Here is a tiny trained network, its code and every weight. The questions are about switching its units off for an input and a class, where a switched-off unit gives its printed mean instead of its output.

import numpy as np


def w(rows, s, z=0):
    codes = np.array(rows[::2]) - 128.0
    scale = np.full(codes.shape[1], s)
    scale[-1] = z or s
    return codes * scale


def norm(h):
    return h / np.sqrt((h * h).mean(-1, keepdims=True) + 1e-5)


def f(y):
    return np.maximum(y, 0)


def log_softmax(a):
    a = a - a.max(-1, keepdims=True)
    return a - np.log(np.exp(a).sum(-1, keepdims=True))


def net(x, mask):
    res = np.array(x, float).reshape(1, 5) / 4 @ E
    u = 0
    for l in range(2):
        y = f(norm(res) @ A[l][:, :-1].T + A[l][:, -1])
        res = res + np.where(mask[u : u + 16], y, B[l][:, -1]) @ B[l][:, :-1]
        u += 16
    return log_softmax(norm(res)[-1] @ U[:, :-1].T + U[:, -1])


A, B = {}, {}
E = w([
[124,103,152,137,92,120,138,10,97],'x0',
[83,130,119,209,142,224,68,114,106],'x1',
[155,10,189,67,143,212,119,125,168],'x2',
[127,122,112,106,2,124,63,163,87],'x3',
[168,87,17,130,109,143,164,104,132],'x4',
],0.0092)
A[0] = w([
[146,116,138,69,144,95,155,173,142,99],'L0N1',
[138,53,163,61,118,177,116,167,150,80],'L0N2',
[123,172,136,148,136,110,119,137,119,85],'L0N3',
[124,102,146,160,151,195,95,133,127,94],'L0N4',
[136,131,144,102,175,155,110,228,133,34],'L0N5',
[127,107,124,141,242,148,176,143,145,34],'L0N6',
[121,140,247,116,140,152,113,163,137,65],'L0N7',
[124,98,117,96,55,144,97,207,126,72],'L0N8',
[127,151,68,160,131,110,125,127,137,79],'L0N9',
[114,115,132,126,162,115,135,115,130,44],'L0N10',
[138,100,158,105,121,143,127,39,122,44],'L0N11',
[131,117,63,115,150,152,147,184,139,103],'L0N12',
[150,66,55,95,128,184,160,118,148,107],'L0N13',
[133,121,124,164,99,151,94,128,134,113],'L0N14',
[137,131,107,193,153,193,107,156,125,1],'L0N15',
[165,97,137,56,117,71,158,142,131,31],'L0N16',
],0.016,0.0042)
B[0] = w([
[35,131,103,84,180,130,161,112,176,207],'L0N1',
[209,136,238,91,194,157,248,224,68,254],'L0N2',
[157,86,117,153,172,133,160,209,115,172],'L0N3',
[42,148,106,54,160,146,197,120,143,198],'L0N4',
[87,51,198,245,75,118,143,104,224,205],'L0N5',
[230,207,138,81,52,203,47,100,143,215],'L0N6',
[157,40,28,125,175,51,26,103,49,228],'L0N7',
[186,190,143,126,60,178,50,100,157,239],'L0N8',
[181,95,136,138,191,128,173,199,70,186],'L0N9',
[161,153,132,112,145,154,131,105,113,143],'L0N10',
[115,75,213,216,81,128,171,115,200,197],'L0N11',
[117,57,128,226,88,114,117,108,182,198],'L0N12',
[175,31,31,121,171,87,65,124,59,225],'L0N13',
[75,154,108,82,98,153,135,99,119,178],'L0N14',
[5,154,90,88,145,141,161,118,156,186],'L0N15',
[8,177,50,88,120,161,140,100,159,215],'L0N16',
],0.017,0.01)
A[1] = w([
[152,158,128,116,124,86,110,105,162,107],'L1N1',
[138,129,111,40,93,51,159,139,195,36],'L1N2',
[193,197,126,155,202,139,104,71,185,48],'L1N3',
[71,163,135,148,115,212,102,119,72,110],'L1N4',
[170,88,60,121,135,95,70,123,106,56],'L1N5',
[175,179,137,118,97,158,88,106,123,109],'L1N6',
[87,116,149,151,102,147,181,88,96,130],'L1N7',
[153,210,116,189,141,65,147,189,89,61],'L1N8',
[128,116,154,181,55,88,189,48,89,51],'L1N9',
[193,162,151,127,151,160,122,100,142,131],'L1N10',
[170,161,170,75,6,149,82,135,105,2],'L1N11',
[80,128,171,112,150,91,97,129,111,125],'L1N12',
[136,74,165,206,72,101,152,89,161,97],'L1N13',
[82,130,112,74,133,160,155,140,144,96],'L1N14',
[123,173,110,179,110,98,137,175,142,122],'L1N15',
[120,132,185,122,177,61,37,131,118,88],'L1N16',
],0.016,0.0036)
B[1] = w([
[140,133,119,96,127,129,132,93,124,147],'L1N1',
[44,125,116,135,159,217,129,83,107,188],'L1N2',
[114,125,143,105,15,179,125,73,100,185],'L1N3',
[100,152,132,89,131,108,170,72,139,227],'L1N4',
[86,162,144,172,100,78,105,156,18,253],'L1N5',
[143,138,155,89,86,127,72,147,134,196],'L1N6',
[120,157,92,117,157,120,64,175,184,201],'L1N7',
[193,64,185,61,170,170,167,147,136,203],'L1N8',
[112,93,149,198,94,168,100,158,207,182],'L1N9',
[151,213,139,117,91,82,118,177,113,201],'L1N10',
[181,178,110,111,50,163,107,47,115,218],'L1N11',
[150,136,27,177,106,143,153,134,130,170],'L1N12',
[125,174,154,175,157,58,59,184,162,228],'L1N13',
[123,229,132,155,152,6,164,105,135,255],'L1N14',
[161,63,202,98,172,135,137,91,132,193],'L1N15',
[138,84,39,193,83,162,156,128,69,189],'L1N16',
],0.019,0.0069)
U = w([
[37,175,91,81,155,126,178,61,167,186],'0',
[173,180,160,100,30,164,82,81,132,207],'1',
[194,87,192,86,182,132,178,164,124,153],'2',
[126,69,68,179,117,98,99,131,56,159],'3',
[110,113,181,200,110,120,80,141,248,59],'4',
[123,155,112,102,132,64,92,157,131,6],'5',
],0.016,0.0022)

Each question gives the input, the list of numbers given to net, and the class t.
The units are the neurons (one row each of A and B). Each row of codes is followed by its name. A weight is (code - 128) times the scale printed after its matrix; where a second scale follows, it is the last column's (A, B and U).
mask holds one flag per neuron, layer by layer. A switched-off neuron (its flag False) gives its mean, the last column of its row in B, instead of its output. The means were averaged over made-up inputs and are rounded, as every weight is.
A unit's drop is (log p(t) with every unit on - log p(t) with that unit switched off) / (log p(t) with every unit on - log p(t) with every unit switched off).
The circuit of an input: a set's keep is (log p(t) with only the set's units on - log p(t) with every unit switched off) / (log p(t) with every unit on - log p(t) with every unit switched off). Starting from the 12 units with the biggest drops (on a tie, the unit counted first), units are removed one at a time, each time the one whose removal leaves the highest keep (on an exact tie, the one counted first), for as long as the keep stays at least 0.8.
units of the circuit, in order: the units of the circuit, biggest drop first
k most important neurons: the k neurons with the biggest drops, biggest first
k most important neurons of layer l: the k neurons of layer l with the biggest drops, biggest first
input [-4,3,6,-6,-8], class 3: 2 most important neurons of layer 0	L0N7, L0N8
input [-8,-8,1,-5,-4], class 0: most important neuron	L0N1
input [-8,5,6,-3,7], class 4: 3 most important neurons	L0N5, L0N12, L0N7
input [8,-6,3,-7,-3], class 4: 2 most important neurons	L0N11, L0N8
input [6,-6,-3,-3,7], class 3: 2 most important neurons of layer 1	L1N5, L1N4
input [8,-8,-3,6,-2], class 0: 2 most important neurons	L0N16, L0N5
input [-5,-7,-7,6,0], class 0: 2 most important neurons	L0N2, L0N16
input [-7,5,7,2,-2], class 2: 4 most important neurons of layer 0	L0N2, L0N11, L0N4, L0N7
input [-5,-8,5,-3,5], class 0: 2 most important neurons of layer 0	L0N16, L0N1
input [-8,-3,-4,7,3], class 4: units of the circuit, in order	L0N12, L0N5
input [-2,-5,5,5,-5], class 0: 3 most important neurons of layer 0	L0N16, L0N1, L0N6
input [-5,4,4,-6,-7], class 3: 3 most important neurons	L0N7, L0N8, L1N16
input [-8,-6,1,-7,6], class 4: 4 most important neurons of layer 0	L0N12, L0N5, L0N7, L0N8
input [-8,3,-3,5,7], class 4: units of the circuit, in order	L0N12
input [1,-6,-1,-1,8], class 3: 2 most important neurons of layer 0	L0N13, L0N4
input [8,-3,-1,0,5], class 4: 2 most important neurons of layer 0	L0N11, L0N7
input [2,-6,5,-5,7], class 3: 2 most important neurons	L0N13, L0N4
input [-8,-7,6,-7,8], class 3: 4 most important neurons	L0N13, L0N12, L0N4, L0N8
input [-5,2,7,6,-2], class 2: 2 most important neurons	L0N2, L0N6
input [5,-7,0,2,7], class 0: 3 most important neurons of layer 0	L0N16, L0N7, L0N12
